Each row is followed by its class.
[  82  -61   -3  -77 -237  118  320 -125 -390  -14  -82 -152   56  -36
  -62   95  -22   71  120  -37  -41 -206  -90   50  169  -66  117 -196
  213  -58  313  -60 -145 -123] -> Z_741
[-151 -114 -288  -44 -368   76  226 -149  211 -150 -124 -271  -51 -262
   17  -54 -297  455 -230  -63  -13 -182  197 -378  132  166  399 -267
  -52   38  210  -71 -144   30] -> Z_671
[  59 -129   87   91 -223   -9   43  117   84 -134   90   38  130 -133
 -103  106 -140  108  146   37  -44 -125   33   14  360  136  209 -234
  110  129  571  -42 -313 -322] -> Z_907
[ 255 -197  248  -78   97  205  495  -46 -197   96  577 -386  -63   98
 -226   -2   42  216  420   28 -199 -137 -136  226 -267  164 -392 -362
 -112  -56   45 -814   41   40] -> Z_925
[-321 -196 -435  243   56  -74  177  138  -51  -59    0  204  -78  490
  369   93 -212  363 -493  188   -8 -269   20 -481 -149  138  470 -300
  -58 -218 -194   39 -228 -197] -> Z_832
[ 268  107  593  469  440  199   34   40   -5   -7  427   37  332 -198
 -525   27    1 -133  290  276  545  -43    2  191  -96   42 -257  108
  -11 -340  688 -728   -8   48] -> Z_133
[ 101   84  -68 -877 -270 -190  133   25 -208 -214 -369 -121 -101 -249
 -316  259  -21  429 -145 -236 -235   63 -213  125   20 -897  112 -101
 -443 -473 -698 -243 -168 -126] -> Z_662
[  43 -114  185  -29  147  -42  164  158  190   63  562 -125  -81  144
  150 -129  108  -72  221   14 -157  -31  -84  252 -146  131 -311 -144
  104  222  261   49  435 -176] -> Z_925
[-429 -245 -293   64  -64  352   32 -240  -34  304  617  147 -166  500
  561  -79 -140   63   18   70 -121 -381  -62  188   81  664  -98 -323
  138  570 -357  -21  -17  160] -> Z_832
[-198 -168 -221  -16 -389  156  141 -195  -59 -184  153  -61  165   28
  -82   22  -37  387   75 -136  -68 -323  -68  -21  219    7  107 -183
  224   29  320   65 -408  -22] -> Z_75
[ 116  -58   -5 -171 -360   21  262 -121 -432   16   84    5  118  -23
  -29   -2 -174  140  266  -66 -316 -311   80  122   41 -106  259 -433
  -88   40   -9 -160  -41 -190] -> Z_832
[-184 -120 -235   67  460 -112   43  399   -4 -119  184  217  -38   70
  -61    8  -84  284 -469  136 -186 -167 -126 -365   25  259  308 -167
   63 -413  111   81  354 -254] -> Z_671
[ 220   51  -49 -522 -119 -231  157 -283 -145 -235   86 -361 -132 -419
 -229  107    4   -2 -249 -187   57   72 -107  -77 -105 -505 -426   78
 -364 -342   38 -209   19  -44] -> Z_907
[ 120  -83  -11 -262  135 -200 -107  213  -36 -339 -141 -244  -22 -202
 -315  193  148  172 -138  139  -46  189 -173  152    4 -546  -60   -9
 -393 -540   59 -232 -133 -152] -> Z_570
[-311   27  -74   90   31  430 -115  -51  390  -25  579  -97 -126   39
  270 -237   85    8   19   27  -11   71 -190 -201  135  682 -148   46
  329  587  152  249  206  181] -> Z_75
[  13   69   36 -438 -139   -4  102 -283 -242  -54 -488 -349    8  -57
 -477  220   46  210   51  -67  109  100 -185  508 -157 -778 -200  -20
 -429 -323 -530 -481 -251  227] -> Z_570
[ 125   33  307  420  433   16 -294   96  341 -224  761   60  123 -468
 -539   49   52 -176   -9  -18  374  102  -95 -459  -20  204 -323  312
 -173 -196  496 -342   77   41] -> Z_741
[-336 -139 -423  127  173  -61  238  299   41   43 -312  301   11  123
  307  183 -259  472 -592   48  -97   18  413 -306  -63 -184  462 -134
  -94 -272 -151  -43 -143 -124] -> Z_671
[ 263   69   23 -422   82 -396   10  -18 -101 -322 -367 -286   97 -415
 -432   71   68  182 -233  -52  112  126 -159  -23 -122 -830 -134  230
 -320 -743 -182  -42  114   95] -> Z_907
[-417  -52 -109  356 -348  456   33  -97   92  111  251  192   -2  502
  583   49  -96   16   55 -109 -173 -178  224 -271  -15  584  179 -210
  -81  537 -176  153 -416   85] -> Z_832
[-198  -11   17   37 -346  179  -13 -159 -257   61 -373   20  140  379
  -69  148  -54   54  387   30  147 -330  -92  273  174 -172  540 -336
  208  -43  253 -148 -498  -84] -> Z_354
[ 356  154   96 -621  -92  -85  351 -156 -357 -360 -286 -374   51 -391
 -425  212  -54  264 -113  -92  -93  126 -100   -1 -103 -899 -168 -226
 -644 -595 -326 -501 -157  -11] -> Z_133
[  39 -147  160 -100   -5   61  453  179 -200  -71  585 -301  -55  -18
   38   -2  123  259  106  -54 -109 -237    6  147 -281 -451 -371 -279
  -53 -308  556 -397  205 -272] -> Z_570
[-131 -235 -187  126  439    8  317  290 -105  -53  169  297  -25   31
  295  198 -224  304 -392  317 -189 -160 -117 -425  112  121    1 -296
 -115 -367 -225 -338  -44 -154] -> Z_662
[  95  104  128 -199  -71 -130  235 -158   28 -236 -133 -307  120 -263
 -398    3  190  298   87 -122   -2   83 -150   73 -216 -440  -56   32
 -259 -614   76 -159  -14  -70] -> Z_891
[  18  161   87 -574  -44    5   86 -276 -118 -102 -153 -214   35  -79
 -401  253  201   79  227 -379 -261  146 -135  246 -224 -692 -197 -165
 -487 -334 -442 -363 -196  124] -> Z_354
[ -39   73   26   26  -53  129  284 -124 -305   -9  295 -307   -6 -292
 -308  127 -126  296  141 -201  190   30   39  -89   10 -219   28  -32
  -12   39  170 -480  -14  -32] -> Z_354
[-439 -164 -101  382 -203  350 -152  -22   33   89  551  201 -251  106
  385   87  123 -178   43 -119  -93   16 -142 -411  -21  352  -91  112
  -58  486  -90  207    2   -5] -> Z_75
[-152   83  146 -323   37    1  311 -266  -62   90  428 -154  -56  296
  158  171   28  100  459 -200 -297 -184 -212   79 -192   24 -226 -184
 -148   84 -341 -308  136 -103] -> Z_891
[-123 -142   87   -3   -2   34  278  112  -32  114  389 -260 -115 -104
  133 -167  116  200   24 -225 -278  170   52   68 -305 -343 -381 -129
   25  -64   10 -261  225  -83] -> Z_662
[ -76   -1 -133   23 -113  -38  -53   35  248 -124  317 -125 -142   69
 -104 -168 -121  108 -146 -199   51   49  113 -316   46  389  267  -45
  -28   36  394  103   88 -152] -> Z_925
[ 411  103  157 -411  -95 -298   13 -162 -224 -176 -340 -192   56 -418
 -591  106  164   44   48 -156  -51  124 -278  123  -54 -560 -127  222
 -194 -395 -143  120  234  -54] -> Z_570
[  20 -210 -129  261 -191  -47    9   -1 -312   65 -157   44  -44  -43
 -156  194  -53   84   56  -87  169 -205  109   26  268  -59  274 -224
  108 -145  460 -182 -373 -219] -> Z_133
[  68   93  -99 -558 -125  140  119 -146  -40 -118 -536 -293  -20 -142
   95  316  -73  326 -169   63   74 -170   89  260  269 -225  -75 -261
 -151 -181  -37 -326 -464   46] -> Z_570
[ 315  260  393  260  530   74 -188    0  171 -100  291  119  281 -249
 -529  123 -132    5  236  196  460  -35    2  -80  155  309 -130  111
   81 -112  679 -588   -8  -59] -> Z_354
[ 112   -7  175 -300  -38 -147 -295   59  208 -180 -252   42  -42 -292
 -386   97  181 -134  -40  -64 -129  290 -311  -33  -91 -466 -163  206
 -361 -406 -324 -148 -166   19] -> Z_671
[-190 -186 -244  275  487   75  -77  277   78  -61  267  276  -51  190
   80  200 -110  183 -513  209  -29 -166  -54 -457   73  459  178 -273
   -6 -162   35  -97  -88 -118] -> Z_662
[ 231 -359 -190 -102  -92   29  390   65 -326 -172   81 -140   -6  -97
  -86  163  -58  334  146  151 -218 -214 -127 -107  230 -120  278 -537
  -12 -245  267 -289 -262 -151] -> Z_671
[ -20   44 -131 -446   90 -171 -238   -1   33 -200  -47  -70  -87   11
 -202  153  106   45 -143 -131 -201   62 -115  195   67 -205 -188  -71
 -257 -271   15 -132 -126 -141] -> Z_662
[ 151  212   33 -493  -64 -228 -283    7   81 -147 -335  -42  -84 -254
 -273   74   42   70 -244 -138 -148  302  -62  -32 -127 -400   22  180
 -355 -239 -435    8   21 -159] -> Z_891
[ 340  111  291  421  753 -118   95   54  243 -225  624 -139  222 -287
 -323  -85  -38   30  113  334  512  150  -53 -228 -169  -66 -591  191
    8 -257  707 -545  326   52] -> Z_891
[-396 -213   14  283 -298  236   22 -275 -130  185  640   81 -227  332
  498   69   78 -125  228 -210 -221 -165 -199 -419 -208  410    8 -103
 -148  285 -423   67  -83 -126] -> Z_75
[ 209   88 -154 -511   61 -170   28 -137  114 -374 -446 -226   73 -465
 -311  238  -81  409 -238  -94   69  104  -89 -200  247 -565   63  -46
 -387 -413 -341   -7  -88  177] -> Z_741
[ -71   -7  -49   90 -155  186   15  -61 -245   25 -341  101  192  431
   74  135   -3  245  231  141   29 -147  -25  154  155   66  543 -269
  327   17  190   16 -446 -206] -> Z_75
[   3  -50 -101   31  -56   55    2 -231   19 -223  514 -436  -24 -569
 -211  -87  -81  149   58 -284  -18   46   11 -212  439  328 -228  -15
    3  171  563   85  247   77] -> Z_891
[-440 -155 -280  188 -216  340 -219   -6  -93   63  210   81 -129  353
  478   13   99  137  -85 -189  -81 -113   31 -175  148  277  -15   85
   90  381 -179  461  -81  119] -> Z_860
[  -9 -149  -92  -11  -79   24  -33 -123 -144 -131  148 -292  -67 -264
   40  272   15   28  149   -1  -54 -242  -53   -3  270  146 -128 -307
  -97  160  180 -188 -235  -82] -> Z_75
[ 113  -44  -84 -129   48 -110  110 -110 -371 -108 -433 -190   -1  125
 -476  164   40  181  -79   39  201  -55 -154  189 -276 -689   33 -117
 -443 -710 -376 -495 -316  187] -> Z_354
[-311 -141 -204  331  332  -13  -30  382   55 -136  362  336 -117  133
  287  108  -48   28 -551  115 -275    9  -36 -599  -50  331 -131   -4
 -136 -234  157   -9  -38 -356] -> Z_891
[-287 -125 -174   45  360  -38  141  311   76   80  293  277 -133  286
  214  -41 -163   66 -489  106 -153  -45  -30 -504 -256   62  233 -178
   41 -367 -136 -214   92 -142] -> Z_891
[-354 -187 -249  192 -224  268   97 -160 -144  -76  355  -43   92  174
  355   53  226  230   28 -238 -221 -123  -47  -96  124  136 -122  -53
  212  376  104  651  -57  -32] -> Z_860
[-285 -160 -296  302   18  109  -47 -219 -151 -140  528  -20   24  199
  286  -37   30  119  -59 -186 -301 -159  -73 -565  -50  304 -137 -178
  -69  160 -149  288   22  -28] -> Z_741
[ 432  143  186 -732   63  -73  -27 -148  -27 -140 -234 -182   23  -78
 -465   10  153   24  283   35  -76  145 -402  276  -55 -368  -88  120
 -263 -427 -696 -327  -71  298] -> Z_741
[ 131  188  167  -27   15   79   89 -295  -99 -164  635   18   41 -696
 -619   93  131 -104   94 -373  277  177 -234 -482 -249 -619 -432  307
 -263 -103   51 -228  228  140] -> Z_354
[ 216  165  -20 -746  -57  -87  296 -116  -34 -221 -265 -177  -36 -291
 -516  250   79  374   15 -219 -221  180 -188  187 -170 -821 -228 -150
 -528 -356 -552 -478 -192   31] -> Z_354
[-212 -104   -2  157 -316  252  252  -58  -85  -37  336   35  102  173
  571 -124  -18   73  -37  -59  -91  -48   34 -316 -124  -23  -53  212
   89  150 -304  389  -84  169] -> Z_75
[ -25  -86  -26 -178 -164  -83 -178   93  -17 -109  135  171   -4  -76
   80   63  151  -51   93 -231 -339  -70 -224 -194  359   81   44   17
  291   11  272  485   -6 -316] -> Z_570
[-394 -339 -221  350  298  -86   99  297  114  100  391  314 -120   41
  180 -174  -57   73 -543   43 -155 -222 -131 -480 -174  153  -69  -85
  141 -258  -32  154  388 -106] -> Z_860
[ -64  189   44 -556  -37   -7  100 -154  309 -256 -373 -118  110   54
 -394   78  175  294   38  -21  -97  173 -298  259 -225 -590    2  -75
 -338 -516 -168 -284 -196  101] -> Z_832
[ 271  130  262  412  191   59   95  -91   40 -194  378   69  233 -267
 -395   19 -150  -81  -91  177  611  -31   68 -208 -127  -70 -343   47
 -241 -259  449 -586 -330   13] -> Z_832
[ -85  -76 -113 -456  -43 -164  133  -83  -12 -294 -170 -319   70 -329
  -39  230 -119  409 -257  -59 -167   85  -91   77  219 -506 -234   39
 -302 -303 -269 -107 -151    5] -> Z_570
[ 263   10  217  154  486  188   51 -103  -31  -19  663   -1   40 -451
 -524   64  -36 -209  148  135  394  -12 -231 -217   98  192 -332   95
  -17  -65  243 -578  224  348] -> Z_133
[  97  232  -50 -676  -40 -203  -97  -76  222 -369  -93 -310 -160 -423
 -319  101  175  120 -186 -208   52  221 -354 -125   -7 -562 -276  247
 -221 -266 -195   39   28    6] -> Z_354
[-350 -128   63  193 -259  210   73  -99  -62  143  552  233  -38   21
  451   12   87 -270  168 -219 -454  -17 -114 -343 -102  332  -99   14
   11  431 -375  281   -6 -144] -> Z_671
[-446  -58 -156  383  150  330 -177 -185  305  297  332  294   89  458
  457  -57  -70  135  133  121  174 -243  -67   34  114  615  -26  -29
  564  804 -242  295   41  239] -> Z_662
[-198 -178 -232  275  180  -81  140   93  -98  -53  199   57 -160   87
  141   82 -250   54 -435   59   34 -330   63 -510 -110   45   52 -466
 -315 -285    4 -244  -18 -151] -> Z_891
[ -99 -146   31  190  -80  303  231 -102 -190  118  607  188  -14  170
   63 -128   -5 -143  169 -245 -358  -98  -89 -347  -53  396  -35 -101
  -37  157 -238  101  169  209] -> Z_133
[  -2  -22  189  361  402  -95  119 -183   36 -249  250 -327  344 -520
 -347   73  -88   73  -58  115  470   20   68  -76 -127 -535 -484  109
 -251 -502  444 -527   48  292] -> Z_662
[-370  -16 -360 -283   26  448 -395   46  119   83  461  170 -199  352
  295  -72   91 -145 -336 -137 -321   10   72  -56   82  632  200  -24
  102  486 -185  451  149  289] -> Z_662
[ 324   35  165  159  560   28   23   64   95 -128  656  181  163 -363
 -629   11 -224  -58  -38  216  535 -109 -147 -277  199  239  -66  104
   21 -257  353 -470  147  229] -> Z_891
[ 165   95  117 -536 -199 -142   82 -164   60 -249 -133 -138   38 -266
 -308    5  216  159  -15 -160 -199  205 -408   29 -116 -487 -197   -2
 -157 -327 -275   89  -58 -238] -> Z_925
[ -37   -8  153  372 -151  -91  111  -95 -143 -114  490 -281  -23  -20
 -300    0   11   10  342 -148  322 -120 -159 -187 -193 -256 -178  -41
  -20    6  508 -384  -38 -172] -> Z_832
[ -22 -112 -216 -345 -273   33  130 -154 -195   49   93  -68   25  -62
   61  -96  -39  205  -38 -256 -436 -174  187  109   58  -47  359 -646
   38   16  -46   88 -108 -289] -> Z_741
[-422 -182  -12  478  -85  360  -96   91  101  -13  158  135  113   98
  323  -23   29   -4 -198   91   60 -105   31 -171   13  180  -42  139
  -27    9  -79  186 -218  215] -> Z_741
[ 122   83  100  190  308  178 -251  -72   39 -192  381  -81  130 -469
 -278  201  122  -84 -162  157  467   68   -3 -150  123  169 -448  482
  102   12  771 -192  -12   78] -> Z_860
[  58  131    4 -391 -247   76  308  -97 -445  -28 -156 -194   51  113
   95  170 -110  285  379  -27  -66 -279  -56  176  187 -294  200 -352
  103   24  -66 -269 -217 -188] -> Z_891
[-149  -34  230 -279   -7  175   -4  314  135   10  610 -176 -280   97
   -1  -91  185   33   74  -99 -428   82 -240  115 -230   93 -436  -31
  -56   72   71 -383  190 -267] -> Z_570
[  43 -108   65  122 -161   80  317  -76 -345   96   76  -99  184   90
 -430  129   -5  294  494  -71  -66 -225  101  488   -4 -277  223 -476
  178   18  745 -435 -108 -300] -> Z_891
